Here is a tiny trained network, its code and every weight. The questions are about switching its units off for an input and a target symbol, where a switched-off unit gives its printed mean instead of its output.

import numpy as np


def w(rows, s, z=0):
    codes = np.array(rows[::2]) - 128.0
    scale = np.full(codes.shape[1], s)
    scale[-1] = z or s
    return codes * scale


def f(y):
    return np.maximum(y, 0)


def softmax(a):
    e = np.exp(a - a.max(-1, keepdims=True))
    return e / e.sum(-1, keepdims=True)


def log_softmax(a):
    a = a - a.max(-1, keepdims=True)
    return a - np.log(np.exp(a).sum(-1, keepdims=True))


def net(x, mask):
    ids = ['ΘΠαδεζηστψ'.index(c) for c in x.split()]
    T = len(ids)
    res = E[ids] + P[:T]
    u = 0
    for l in range(2):
        r = res
        for j in range(2):
            rows = slice(4 * j, 4 * j + 4)
            q, k, v = (r @ M[l][rows].T for M in (Q, K, V))
            z = softmax(np.where(np.tri(T) > 0, q @ k.T / 4**0.5, -1e9)) @ v
            o = O[l][rows]
            res = res + np.where(mask[u + j], z, o[:, -1]) @ o[:, :-1]
        u += 2
        y = f(res @ A[l][:, :-1].T + A[l][:, -1])
        res = res + np.where(mask[u : u + 8], y, B[l][:, -1]) @ B[l][:, :-1]
        u += 8
    return log_softmax(res[-1] @ U[:, :-1].T + U[:, -1])


Q, K, V, O, A, B = {}, {}, {}, {}, {}, {}
E = w([
[110,225,148,121],'Θ',
[3,40,144,26],'Π',
[142,134,113,116],'α',
[170,96,126,72],'δ',
[103,64,109,166],'ε',
[114,180,122,147],'ζ',
[105,124,82,163],'η',
[66,131,111,167],'σ',
[160,186,152,91],'τ',
[75,118,221,148],'ψ',
],0.015)
P = w([
[175,15,97,253],'0',
[147,175,34,164],'1',
[134,183,52,144],'2',
[120,196,73,133],'3',
[113,195,94,128],'4',
[113,202,98,127],'5',
[101,210,119,110],'6',
[100,208,117,104],'7',
[93,211,133,109],'8',
[77,212,123,101],'9',
[93,206,154,103],'10',
],0.0032)
Q[0] = w([
[167,120,132,118],'0.h1',
[167,171,129,3],'0.h1',
[35,39,178,150],'0.h1',
[109,232,82,86],'0.h1',
[206,152,125,196],'0.h2',
[75,65,126,102],'0.h2',
[165,192,146,51],'0.h2',
[224,70,157,69],'0.h2',
],0.019)
K[0] = w([
[139,129,153,113],'0.h1',
[60,109,210,54],'0.h1',
[109,88,105,239],'0.h1',
[71,163,81,37],'0.h1',
[94,249,59,127],'0.h2',
[142,36,150,140],'0.h2',
[182,153,158,124],'0.h2',
[224,127,88,170],'0.h2',
],0.021)
V[0] = w([
[49,134,112,207],'0.h1',
[254,131,172,203],'0.h1',
[31,117,108,205],'0.h1',
[200,103,178,211],'0.h1',
[208,69,70,49],'0.h2',
[59,127,196,60],'0.h2',
[71,164,182,199],'0.h2',
[153,57,126,28],'0.h2',
],0.0045)
O[0] = w([
[82,148,159,45,206],'0.h1',
[240,144,84,170,49],'0.h1',
[75,167,153,29,221],'0.h1',
[216,177,98,133,91],'0.h1',
[91,167,215,129,56],'0.h2',
[82,175,115,2,254],'0.h2',
[170,95,66,131,182],'0.h2',
[78,187,181,56,150],'0.h2',
],0.0052,0.0024)
A[0] = w([
[125,22,110,123,1],'0.n1',
[205,157,115,147,110],'0.n2',
[245,125,85,89,83],'0.n3',
[149,147,64,142,72],'0.n4',
[179,148,204,83,54],'0.n5',
[147,116,105,76,43],'0.n6',
[98,106,78,172,31],'0.n7',
[181,171,136,143,98],'0.n8',
],0.012,0.0067)
B[0] = w([
[176,22,204,86,150],'0.n1',
[138,191,188,84,218],'0.n2',
[253,137,210,131,240],'0.n3',
[126,109,113,165,184],'0.n4',
[93,120,46,127,245],'0.n5',
[206,194,105,129,159],'0.n6',
[30,113,106,133,174],'0.n7',
[113,176,170,84,183],'0.n8',
],0.015,0.0011)
Q[1] = w([
[131,115,159,3],'1.h1',
[127,139,57,123],'1.h1',
[188,155,123,129],'1.h1',
[156,160,152,235],'1.h1',
[115,141,163,110],'1.h2',
[153,97,118,157],'1.h2',
[30,147,231,160],'1.h2',
[71,190,96,100],'1.h2',
],0.017)
K[1] = w([
[199,70,96,72],'1.h1',
[120,101,171,194],'1.h1',
[130,157,160,123],'1.h1',
[61,210,164,127],'1.h1',
[111,143,96,92],'1.h2',
[158,113,136,160],'1.h2',
[122,112,58,5],'1.h2',
[80,134,165,82],'1.h2',
],0.019)
V[1] = w([
[154,64,95,131],'1.h1',
[107,141,209,254],'1.h1',
[138,139,109,94],'1.h1',
[125,159,94,93],'1.h1',
[192,105,29,57],'1.h2',
[180,87,83,133],'1.h2',
[160,95,68,30],'1.h2',
[135,208,30,101],'1.h2',
],0.0084)
O[1] = w([
[116,53,70,95,128],'1.h1',
[2,169,148,164,59],'1.h1',
[167,133,150,127,150],'1.h1',
[155,170,146,97,114],'1.h1',
[161,83,30,19,87],'1.h2',
[154,91,21,118,2],'1.h2',
[157,54,122,10,236],'1.h2',
[108,227,50,17,52],'1.h2',
],0.0068,0.0033)
A[1] = w([
[139,115,73,245,41],'1.n1',
[172,161,55,202,83],'1.n2',
[138,83,189,91,42],'1.n3',
[219,175,7,247,147],'1.n4',
[108,202,31,191,113],'1.n5',
[47,101,108,186,118],'1.n6',
[38,80,52,161,102],'1.n7',
[233,117,104,173,2],'1.n8',
],0.012,0.0067)
B[1] = w([
[80,153,52,117,173],'1.n1',
[105,142,112,170,152],'1.n2',
[137,164,97,174,252],'1.n3',
[119,114,113,250,194],'1.n4',
[119,158,86,62,213],'1.n5',
[116,149,200,94,254],'1.n6',
[182,61,157,80,225],'1.n7',
[132,119,42,57,159],'1.n8',
],0.025,0.0052)
U = w([
[180,218,203,121,55],'Θ',
[154,96,189,233,236],'Π',
[76,146,142,117,41],'α',
[62,144,238,157,205],'δ',
[129,31,195,147,142],'ε',
[102,147,173,56,39],'ζ',
[2,74,96,108,159],'η',
[83,231,138,82,3],'σ',
[57,183,130,165,116],'τ',
[188,123,108,118,191],'ψ',
],0.006,0.0054)

Each question gives the input, a string of symbols that net reads in full, and the target symbol t.
The units are the heads (4 rows each of Q, K, V and O) and the neurons (one row each of A and B). Each row of codes is followed by its name. A weight is (code - 128) times the scale printed after its matrix; where a second scale follows, it is the last column's (O, A, B and U).
mask holds one flag per unit, layer by layer, with each layer's heads first. A switched-off unit (its flag False) gives its mean, the last column of its rows in O or B, instead of its output. The means were averaged over made-up inputs and are rounded, as every weight is.
A unit's drop is (log p(t) with every unit on - log p(t) with that unit switched off) / (log p(t) with every unit on - log p(t) with every unit switched off).
The circuit of an input: a set's keep is (log p(t) with only the set's units on - log p(t) with every unit switched off) / (log p(t) with every unit on - log p(t) with every unit switched off). Starting from the 12 units with the biggest drops (on a tie, the unit counted first), units are removed one at a time, each time the one whose removal leaves the highest keep (on an exact tie, the one counted first), for as long as the keep stays at least 0.8.
units of the circuit, in order: the units of the circuit, biggest drop first
k most important neurons: the k neurons with the biggest drops, biggest first
k most important neurons of layer l: the k neurons of layer l with the biggest drops, biggest first
which heads matter: for each layer, one digit per head in row order, 1 if its drop is at least 0.15 and else 0, layers parted by /
input δ Π δ ψ σ, target δ: most important neuron of layer 1 => 1.n6
input ψ ψ τ τ α, target Π: which heads matter => 10 / 01
input η η σ ζ, target τ: units of the circuit, in order => 0.h2, 1.n4, 1.h2, 1.n5
input ψ τ ψ ψ δ, target ψ: units of the circuit, in order => 1.n8, 1.h1, 0.n3
input η ψ ψ η, target η: units of the circuit, in order => 1.n1, 0.h2, 1.h2, 0.n4
input ψ α α τ η ψ Π ψ τ, target ψ: units of the circuit, in order => 0.h2, 1.h1, 0.n1, 1.n6
input Π ψ ζ α Θ ψ η σ α η, target Π: 2 most important neurons of layer 1 => 1.n3, 1.n5
input δ ζ ψ ψ ψ α δ ψ ψ ψ δ, target δ: units of the circuit, in order => 1.h2, 1.n8
input ψ τ σ δ, target ψ: units of the circuit, in order => 1.n8, 0.n3, 0.h1
input ε ψ ε σ ψ δ Π, target ε: units of the circuit, in order => 0.n1, 1.h1, 1.n7
input δ Θ ε ε ψ τ δ ψ Π η, target δ: which heads matter => 01 / 11
input ψ δ ζ σ ψ Θ Π, target ψ: units of the circuit, in order => 1.h1, 0.n1, 0.h2, 1.n3
input ψ δ ψ α ζ ψ η σ, target ζ: which heads matter => 01 / 01
input δ Θ δ δ ζ, target τ: 3 most important neurons of layer 1 => 1.n5, 1.n4, 1.n7
input ψ δ τ, target Θ: units of the circuit, in order => 0.h1, 0.n2, 0.n3
input δ δ ψ σ Π ψ τ ζ δ δ, target δ: units of the circuit, in order => 0.h2, 0.h1, 1.h2
input δ δ Θ Θ, target σ: units of the circuit, in order => 1.h2, 1.n5, 0.n3
input ψ ψ ε Π δ α ε, target ψ: most important neuron => 0.n1
input ψ η Θ η Π, target ψ: which heads matter => 00 / 10
input ε σ δ Π ζ ψ η, target ε: which heads matter => 01 / 10
input Π η ψ σ τ σ Θ, target Π: which heads matter => 10 / 11
input Π ψ σ ζ, target Π: 2 most important neurons => 0.n1, 1.n3
input ε ψ ζ ψ ψ σ Θ Π δ δ, target ε: most important neuron => 1.n7
input ε Π Θ σ η δ δ ε ψ, target ε: which heads matter => 01 / 11
input ψ α σ, target ζ: 3 most important neurons of layer 1 => 1.n7, 1.n5, 1.n6
input ψ α α Θ, target σ: 2 most important neurons => 1.n5, 0.n8
